[[121 153 129 136 152 138 130]
 [127 131 124 127 131 123 121]] out 121, 121

[[109 150 114 143]
 [129 147 119 132]
 [127 129 129 128]] out 109, 128

[156 117 157 130 152] out 156, 152

[[128 116 135 144 143 133 122]
 [131 118 129 132 152 134 132]] out 128, 132

[149 136 100 113] out 149, 113

[142 147 111 129 124 152 144] out 142, 144

[127 133 114 127 109 128 105] out 127, 105

[[134 132 132 131]
 [114 123 137 104]] out 134, 104

[[132 120 121 134 130]
 [136 107 135 128 132]] out 132, 132
---
[[135 140 140 126 141 151 138]
 [123 145 121 149 125 102 129]
 [111 106 127 110 108 127 127]]: 151, 102

[121 134 126 121 128 103 140]: 140, 103

[120 134 152 140 114 124 131]: 152, 114

[148 122 114 127 150 158 133]: 158, 114

[131 122 150 138 122 141 110]: 150, 110

[149 128 145 137]: 149, 128

[[131 127 121 122 122 135 118]
 [110 129 137 101 143 116 140]]: 143, 101
---
[[127 129 110 140 128 112 126]
 [125 130 118 127 139 121 141]
 [122 105 126 143 139 124 124]] out 125

[[152 136 114 108 152]
 [145 124 117 103 145]
 [158 117 128 102 158]] out 145

[[125 131 132 122 118 111 129]
 [139 127 136 150 113 103 125]
 [123 127 130 123 147 153 133]] out 139

[[103 145 121 152 110]
 [119 127 100 123 126]
 [108 142 121 147 113]] out 119

[[131 121 130 124]
 [104 122 118 118]
 [128 118 129 119]] out 104

[[133 130 127 131 133 130 106]
 [129 131 119 130 125 131 104]
 [136 137 141 131 128 124 109]] out 129

[[143 124 156 149 117]
 [135 126 137 141 133]
 [126 132 117 144 120]] out 135

[[135 125 121 123  98 104 128]
 [128 113 129 134 126 135 127]
 [129 137 130 119 131 133 127]] out 128

[[120 128 135 115 131 132 118]
 [121 142 134 104 117 144 110]
 [120 141 135 104 118 144 110]] out 121

[[113 137 132 131 122]
 [131 123 104 126 126]
 [124 120 132 119 120]] out 131
---
127,123,147,130,125,119,154
116,129,127,129,132,121,113
144,140,138,119,132,113,132
| 121

118,104,145,133,119
118,101,144,118,123
| 118

144,112,119,140
154,98,109,148
132,112,119,133
| 109

137,122,137,122,121
150,130,125,129,120
156,124,126,135,137
| 129

116,123,138,132
99,137,122,114
142,133,143,116
| 122

142,132,120,156,115,104
114,143,138,135,133,144
111,110,136,134,100,119
| 133

127,125,126,125,126,122
129,114,100,115,131,111
122,132,141,135,117,127
| 131
---
[114 146 102 111 120] ==> 120
[116 135 152 118 107 124 102] ==> 102
[146 136 134 101] ==> 101
[144 121 115 119 155] ==> 155
[144 114 127 104 102 116 108] ==> 108
[105 124 142 116] ==> 116
---
[[142 144 150 117]
 [150 133 120 118]
 [144 128 111 120]] >> 128

[[156 134 152 114 122 109]
 [129 120 139 128 109 120]] >> 120

[123 155 129 158 138] >> 155

[[133 123 151 112 129 109]
 [119 156 123 129 115 115]] >> 156

[[131 133 118 129 130 117 117]
 [137 136 132 130 131 125 100]
 [132 127 148 136 133 128 122]] >> 127

[149 106 148 133] >> 106
---
[103 112 123 132 148]
148
[110 149 117 144 110 114 100]
100
[114 118 142 107 110 108  98]
98
[110 107 104 131 154]
154
[116 106 137 140 120 143 137]
137
[114 137  99 148 134 139 125]
125
---
118	130	124	109
143	115	140	106
119	117	130	103
value 140

131	151	119	148
127	113	136	117
129	146	116	139
value 148

119	153	137	128	128 value 137

117	153	139	138	132 value 139

101	131	142	149 value 142

104	128	110	119 value 119
---
[[120 130 135 122 116]
 [ 98 155 103 114 112]
 [134 106 133 121 119]] ans = 133

[[120 119 129 127]
 [106 105 130 127]
 [148 148 127 128]] ans = 127

[[137 147 115 106 131 111 134]
 [131 133 122 124 137 129 133]
 [136 131 122 125 130 127 134]] ans = 122

[[133 155 128 122 131 129 126]
 [134 125 118 150 127 136 144]
 [129 147 132 113 130 124 121]] ans = 132

[[129 126 134 124]
 [127 129 137 133]
 [106 130 127 123]] ans = 127

[[138 130 128 123 127 134]
 [102 129 126 135 136 114]
 [ 98 129 126 140 137 112]] ans = 126
---
[[137 132 124 124 127 128]
 [155 138 120 109 122 128]] | 155

[[141 127 122 119 153 137 132]
 [140 134 123 143 116 137 128]
 [130 116 112 119 146 138 126]] | 140

[[109 156 142 140]
 [133 126 137 124]
 [125 132 131 130]] | 133

[[131 154 131 136 120 126 128]
 [125 157 125 128 121 119 131]] | 125

[[113 140 111 125 123 145]
 [129 123 122 102 131 133]
 [110 143 123 133 109 118]] | 129

[[142 114 143 120 152 114]
 [106 141 111 128 109 151]] | 106
---
[[120, 155, 123, 102],
 [122, 148, 126, 110]]	120, 110

[131, 127, 134, 138, 151, 139]	131, 139

[[115, 120, 139, 135, 151],
 [125, 123, 137, 135, 124],
 [127, 128, 126, 126, 132]]	115, 132

[[136, 123, 127, 131, 122],
 [122, 127, 128, 121, 127],
 [147, 120, 119, 152, 130]]	136, 130

[[153, 129, 117, 113, 113],
 [128, 142, 126, 123, 128]]	153, 128

[[128, 126, 141, 131],
 [119, 123, 135, 143],
 [126, 128, 126, 101]]	128, 101
---
[[150 137 140 142]
 [144 122 120 118]] out 137

[[120 114 152 132 126 102]
 [137 113 144 135 154 109]] out 132

[[119 115 149 140 125 131 126]
 [116 141 135 140 132 143 116]] out 125

[[122 105 127 141 126 109]
 [149 149 142 119 139 138]] out 141

[[129 108 121 118 124 126]
 [125 110 118 118 121 154]] out 118

[[151 146 124 111 124]
 [137 123 139 127 133]] out 124

[[127 134 130 153 153 127 128]
 [127 122 126  98 104 128 127]] out 153
---
[[105 126 124 137 145 131]
 [106 126 124 135 141 133]
 [104 126 123 132 143 133]] ⇒ 132

[[121  98 118 134 119 125 129]
 [124 146 114 126 132 120 139]
 [132 137 130 118 152 148 122]] ⇒ 152

[[124 137 140 142]
 [123 151 133 132]
 [127 103 111 114]] ⇒ 103

[[129 138 138 144 142 138]
 [137 138 132 121 130 128]
 [106 131 123 140 139 143]] ⇒ 140

[[122 134 143 132 138 137 141]
 [150 137 133 151 150 142 126]
 [121 127 125 135 128 129 119]] ⇒ 128

[[113 128 150 134 128 114 128]
 [113 128 152 135 127 112 123]
 [112 128 152 135 128 112 126]] ⇒ 128

[[105 136 124 135 107 151]
 [152 125 144 117 133 152]
 [133 134 132 142 133 122]] ⇒ 142

[[121 142 123 117 139 120 126]
 [127 128 127 126 128 126 127]
 [143 101 138 154 105 146 131]] ⇒ 105
---
129  158  147  148 value 129, 148

123  136  133  139  154  130  132 value 123, 132

134  124  106  119  142  154 value 134, 154

137  141  129  128  133
140  143  130  129  133
110  101  128  128  117
value 137, 117

102  127  123  133  155  127  128 value 102, 128

141  151  124  103  123
142  117  131  134  115
value 141, 115
---
128,138,140,127,128
150,103,116,131,99
106,154,148,123,143
⇒ 128

98,138,124,135,129,106,137 ⇒ 137

128,101,137,117,111,151 ⇒ 151

134,130,122,143,107
121,136,130,132,121
122,137,130,129,117
⇒ 107

109,124,142,143
113,123,133,128
155,121,127,131
⇒ 143

132,153,125,111 ⇒ 111

136,149,106,147,125,139
136,128,106,139,131,148
⇒ 139

119,155,138,137 ⇒ 137
---
[154 141 101 135 157] Answer: 141
[129 140 130 126 103] Answer: 129
[149 121 131 142 104] Answer: 131
[110 148 105 102 144] Answer: 110
[139 104 143 106 130] Answer: 130
[107 127 130 142 134] Answer: 130
[140 125 104 119 128] Answer: 125
[126 147 154 136 117] Answer: 136
[151 129 141 143 124] Answer: 141
[144 108 109 117 105] Answer: 109
---
[[139 102 131 143 135 122 143]
 [132 121 102 154 129 114 137]
 [124 106 128 141 150 135 130]] gives 106

[113 126 128 124 115 132 153] gives 126

[ 98 113 150 121 102] gives 113

[154 109 110 156] gives 109

[[138 103 147 108]
 [123 131 103 143]
 [126 124 136 101]] gives 124

[144 110 101 137] gives 110

[112 130 150 141] gives 130

[125 118 150 107] gives 118
---
110,120,149,124,134,117,128
156,126,119,125,98,119,122
113,123,114,125,131,127,104
⇒ 123

129,155,128,99,117 ⇒ 128

129,124,144,157,131 ⇒ 131

140,125,153,107,130 ⇒ 130

147,145,155,125,157,150,149 ⇒ 149

137,132,156,109,118
117,131,144,110,123
129,122,126,134,151
⇒ 129
---
[[121 126 116 126 114 135]
 [118 136 140 119 129 125]
 [120 129 115 122 150 134]] Out: 136

[[148 152 155 156 155 156 148]
 [157 154 153 151 150 149 157]] Out: 154

[[121 135 132 145 130 129 139]
 [139 119 125 134 103 134 124]
 [139 128 132 127 123 134 131]] Out: 119

[[150 130 132 132 128 133]
 [140 130 133 134 110 132]
 [123 134 124 143 140 116]] Out: 130

[[121 117 120 119 131]
 [105 115 152 122 138]
 [105 115 151 120 139]] Out: 115

[[106 140 130 122]
 [114 136 126 126]] Out: 136
---
[[136 125 131 133 128 131 131]
 [124 128 127 129 112 151 122]
 [128 127 127 128 128 128 128]] Answer: 128

[[129 131 155 142]
 [133 128 139 157]
 [128 137 158 134]] Answer: 134

[[135 138 125 129 121 133 100]
 [148 100 124 132 122 137 130]
 [120 122 123 124 124 135 140]] Answer: 140

[[122 113 131 143 149 125]
 [132 123 116 112 121 138]
 [118 104 138 147 145 134]] Answer: 134

[[122 131 130 132 125 150 126]
 [128 134 116 121 127 122 114]
 [138 110 131 115 150 143 111]] Answer: 111

[[136 138 131 107 112 133 114]
 [144 114 125 117 132 124 150]
 [126 133 125 150 140 145 141]] Answer: 141

[[136 123 114 115]
 [136 137 150 133]
 [136 123 123 142]] Answer: 142
